Below are the code and all the weights of a small trained network. Each question names an input and a target symbol and asks about switching units off, where a switched-off unit gives its printed mean instead of its output.

import numpy as np


def w(rows, s, z=0):
    codes = np.array(rows[::2]) - 128.0
    scale = np.full(codes.shape[1], s)
    scale[-1] = z or s
    return codes * scale


def f(y):
    return y / 2 * (1 + np.tanh(0.7978845608 * (y + 0.044715 * y**3)))


def softmax(a):
    e = np.exp(a - a.max(-1, keepdims=True))
    return e / e.sum(-1, keepdims=True)


def log_softmax(a):
    a = a - a.max(-1, keepdims=True)
    return a - np.log(np.exp(a).sum(-1, keepdims=True))


def net(x, mask):
    ids = ['Λβεζηθμστψ'.index(c) for c in x.split()]
    T = len(ids)
    res = E[ids] + P[:T]
    u = 0
    for l in range(2):
        r = res
        for j in range(2):
            rows = slice(2 * j, 2 * j + 2)
            q, k, v = (r @ M[l][rows].T for M in (Q, K, V))
            z = softmax(np.where(np.tri(T) > 0, q @ k.T / 2**0.5, -1e9)) @ v
            o = O[l][rows]
            res = res + np.where(mask[u + j], z, o[:, -1]) @ o[:, :-1]
        u += 2
        y = f(res @ A[l][:, :-1].T + A[l][:, -1])
        res = res + np.where(mask[u : u + 12], y, B[l][:, -1]) @ B[l][:, :-1]
        u += 12
    return log_softmax(res[-1] @ U[:, :-1].T + U[:, -1])


Q, K, V, O, A, B = {}, {}, {}, {}, {}, {}
E = w([
[53,35,85,188,123,163,167,143,130],'Λ',
[108,114,150,86,156,46,235,142,132],'β',
[139,114,149,108,144,6,157,86,104],'ε',
[125,105,61,20,145,120,187,118,114],'ζ',
[62,119,102,57,146,48,91,170,171],'η',
[143,126,217,70,74,250,84,25,178],'θ',
[96,40,98,176,166,99,117,126,235],'μ',
[65,126,152,169,29,29,147,111,146],'σ',
[123,100,159,233,83,59,193,78,141],'τ',
[11,82,165,148,76,136,165,208,180],'ψ',
],0.012)
P = w([
[163,171,62,171,199,141,127,60,254],'0',
[104,115,116,111,81,131,185,230,127],'1',
[77,108,105,93,85,110,184,194,142],'2',
[64,115,100,92,114,99,165,164,155],'3',
[73,105,96,107,147,88,144,162,174],'4',
[57,101,83,111,147,86,139,142,182],'5',
[66,119,94,101,153,80,138,140,185],'6',
],0.0065)
Q[0] = w([
[124,150,178,130,114,108,116,67,150],'L0H1',
[158,126,131,157,137,203,171,145,67],'L0H1',
[237,254,120,194,110,159,61,149,29],'L0H2',
[9,17,182,54,42,62,209,60,217],'L0H2',
],0.0095)
K[0] = w([
[110,125,136,106,119,150,101,151,94],'L0H1',
[73,140,70,136,191,73,130,195,129],'L0H1',
[51,1,64,87,155,65,165,250,49],'L0H2',
[237,227,158,99,118,253,26,11,233],'L0H2',
],0.009)
V[0] = w([
[131,177,62,97,133,80,18,137,98],'L0H1',
[159,141,248,46,112,237,1,112,159],'L0H1',
[180,195,210,118,84,40,79,73,100],'L0H2',
[33,163,139,186,92,33,148,188,204],'L0H2',
],0.0064)
O[0] = w([
[185,121,57,100,195,223,107,183,119,9],'L0H1',
[1,236,114,136,201,92,66,66,127,4],'L0H1',
[153,203,54,231,151,98,220,163,52,176],'L0H2',
[128,186,124,187,14,23,90,151,251,245],'L0H2',
],0.007,0.0031)
A[0] = w([
[202,110,174,53,171,187,67,129,105,2],'L0N1',
[241,117,246,85,96,122,122,121,166,205],'L0N2',
[167,70,166,88,126,235,154,132,8,67],'L0N3',
[93,99,127,24,135,181,185,161,40,198],'L0N4',
[81,103,195,165,84,159,133,190,155,72],'L0N5',
[107,168,173,83,150,81,80,93,59,44],'L0N6',
[107,104,4,92,163,127,153,137,148,211],'L0N7',
[189,103,144,105,213,95,197,96,46,201],'L0N8',
[67,151,42,173,138,72,52,139,151,75],'L0N9',
[108,134,150,92,254,104,63,62,192,17],'L0N10',
[96,182,61,149,95,74,156,157,113,95],'L0N11',
[201,155,52,110,50,170,190,73,189,116],'L0N12',
],0.0071,0.0025)
B[0] = w([
[23,138,94,211,119,150,178,130,95,134],'L0N1',
[1,127,119,137,111,130,77,128,128,246],'L0N2',
[53,127,18,131,29,185,72,100,153,149],'L0N3',
[118,150,51,155,140,101,75,212,181,175],'L0N4',
[121,125,127,58,183,67,109,111,71,210],'L0N5',
[163,152,141,187,140,113,145,144,86,173],'L0N6',
[171,115,124,98,138,90,106,121,171,162],'L0N7',
[121,112,58,92,120,100,176,124,135,157],'L0N8',
[163,183,117,80,43,124,127,97,141,199],'L0N9',
[139,68,124,160,158,80,100,86,150,184],'L0N10',
[182,176,102,167,136,108,99,186,119,255],'L0N11',
[89,107,163,175,157,53,107,122,119,248],'L0N12',
],0.0079,0.0064)
Q[1] = w([
[67,79,49,141,2,31,165,175,188],'L1H1',
[64,162,85,167,107,62,80,78,206],'L1H1',
[130,158,135,148,172,196,187,182,132],'L1H2',
[88,90,164,182,105,97,151,159,190],'L1H2',
],0.0097)
K[1] = w([
[2,212,113,132,218,232,54,2,71],'L1H1',
[154,148,163,191,112,198,82,48,218],'L1H1',
[102,88,203,114,74,220,127,193,84],'L1H2',
[42,209,165,191,152,198,67,43,177],'L1H2',
],0.0084)
V[1] = w([
[166,84,67,21,171,116,171,135,130],'L1H1',
[141,255,59,125,113,89,84,145,160],'L1H1',
[100,177,184,38,118,169,102,93,126],'L1H2',
[74,137,197,110,112,132,238,148,51],'L1H2',
],0.0081)
O[1] = w([
[160,115,117,104,202,65,64,99,78,7],'L1H1',
[150,223,176,140,189,149,111,177,197,223],'L1H1',
[1,96,140,237,114,134,101,147,189,8],'L1H2',
[73,106,103,122,107,76,191,203,68,26],'L1H2',
],0.0088,0.012)
A[1] = w([
[43,169,103,128,122,67,104,80,64,97],'L1N1',
[91,11,77,130,78,84,117,80,79,96],'L1N2',
[126,85,174,177,155,213,170,109,103,65],'L1N3',
[124,161,177,224,94,129,227,71,149,142],'L1N4',
[148,161,161,59,33,200,105,136,42,100],'L1N5',
[131,97,194,203,178,179,191,150,73,40],'L1N6',
[147,50,121,144,179,72,74,34,59,66],'L1N7',
[177,178,219,150,201,102,73,136,99,87],'L1N8',
[72,144,123,105,150,253,109,43,39,109],'L1N9',
[229,125,88,64,209,74,149,61,157,3],'L1N10',
[62,93,123,132,89,159,90,122,122,12],'L1N11',
[238,197,110,137,133,67,164,162,97,75],'L1N12',
],0.0068,0.0053)
B[1] = w([
[207,183,111,200,152,207,153,168,76,152],'L1N1',
[215,145,101,247,151,123,150,163,194,149],'L1N2',
[74,124,18,61,24,117,220,133,127,129],'L1N3',
[139,109,115,52,96,152,203,164,89,210],'L1N4',
[1,112,63,219,130,140,216,9,189,143],'L1N5',
[112,59,37,185,38,216,180,25,211,125],'L1N6',
[137,137,118,42,30,194,132,251,139,151],'L1N7',
[129,132,11,172,73,97,79,130,71,186],'L1N8',
[99,145,46,153,234,30,210,157,126,145],'L1N9',
[63,160,176,160,91,122,146,137,70,187],'L1N10',
[62,144,91,168,133,189,82,55,29,141],'L1N11',
[92,69,181,178,186,191,112,84,58,253],'L1N12',
],0.0066,0.016)
U = w([
[152,87,83,178,110,158,107,152,121,97],'Λ',
[151,120,103,150,163,1,163,193,182,100],'β',
[140,101,148,143,188,86,119,124,84,253],'ε',
[143,127,73,49,106,129,94,162,114,169],'ζ',
[148,148,120,186,164,56,88,121,160,70],'η',
[90,151,106,148,154,157,142,89,119,131],'θ',
[142,81,188,128,135,139,115,58,168,141],'μ',
[142,194,152,139,123,160,145,199,136,147],'σ',
[134,84,147,84,63,140,192,116,140,66],'τ',
[51,132,186,139,127,109,114,173,150,88],'ψ',
],0.0081,0.0063)

Each question gives the input, a string of symbols that net reads in full, and the target symbol t.
The units are the heads (2 rows each of Q, K, V and O) and the neurons (one row each of A and B). Each row of codes is followed by its name. A weight is (code - 128) times the scale printed after its matrix; where a second scale follows, it is the last column's (O, A, B and U).
mask holds one flag per unit, layer by layer, with each layer's heads first. A switched-off unit (its flag False) gives its mean, the last column of its rows in O or B, instead of its output. The means were averaged over made-up inputs and are rounded, as every weight is.
A unit's drop is (log p(t) with every unit on - log p(t) with that unit switched off) / (log p(t) with every unit on - log p(t) with every unit switched off).
The circuit of an input: a set's keep is (log p(t) with only the set's units on - log p(t) with every unit switched off) / (log p(t) with every unit on - log p(t) with every unit switched off). Starting from the 12 units with the biggest drops (on a tie, the unit counted first), units are removed one at a time, each time the one whose removal leaves the highest keep (on an exact tie, the one counted first), for as long as the keep stays at least 0.8.
circuit, biggest first: the units of the circuit, biggest drop first
unit that matters most: the unit with the biggest drop
k most important neurons: the k neurons with the biggest drops, biggest first
k most important neurons of layer l: the k neurons of layer l with the biggest drops, biggest first
heads that matter: for each layer, one digit per head in row order, 1 if its drop is at least 0.15 and else 0, layers parted by /
input η θ σ σ θ, target η: unit that matters most -> L0H1
input ε σ θ σ η, target η: circuit, biggest first -> [L0H1, L0N10, L1N4]
input ε η ζ σ μ σ θ, target θ: circuit, biggest first -> [L0N3, L0H2, L1N5]
input σ ε ε, target σ: circuit, biggest first -> [L0H2, L1H1]
input ζ ε τ τ, target ζ: 4 most important neurons -> [L1N7, L0N1, L0N4, L1N12]
input ψ σ ε, target ψ: heads that matter -> 01 / 01
input ζ ε β σ σ σ μ, target ζ: circuit, biggest first -> [L1H1, L1N7, L0H2]
input σ θ σ σ ε σ θ, target σ: circuit, biggest first -> [L0H2, L1H1]
input σ σ μ σ σ θ σ, target θ: circuit, biggest first -> [L0H1, L0H2]
input σ θ τ ζ, target ζ: 3 most important neurons of layer 0 -> [L0N4, L0N3, L0N11]
input Λ ε σ ζ β, target Λ: 2 most important neurons -> [L1N2, L0N2]
input ζ σ τ η, target ζ: circuit, biggest first -> [L1H1, L0H2, L1N7]
input θ ε Λ Λ, target Λ: heads that matter -> 01 / 11
input σ σ η σ, target σ: heads that matter -> 01 / 10
input β Λ σ, target β: 2 most important neurons -> [L1N2, L1N12]
input ψ Λ ζ σ ζ η, target ψ: heads that matter -> 11 / 01
input Λ η ζ, target Λ: unit that matters most -> L1H1
input β η ε σ ε, target β: heads that matter -> 11 / 11
input σ τ σ θ β, target β: 2 most important neurons -> [L0N5, L1N12]
input η τ ψ β σ ε, target η: circuit, biggest first -> [L1H1, L0H2, L1H2, L1N8]
input σ θ ε ζ, target ζ: circuit, biggest first -> [L0H2, L0N3, L1N12]
input ζ Λ ε Λ Λ ε, target ζ: circuit, biggest first -> [L1H1, L1N7, L0H2]
input σ ε σ σ θ μ, target μ: heads that matter -> 10 / 01
input ε σ θ ε σ ψ, target ψ: unit that matters most -> L1H2
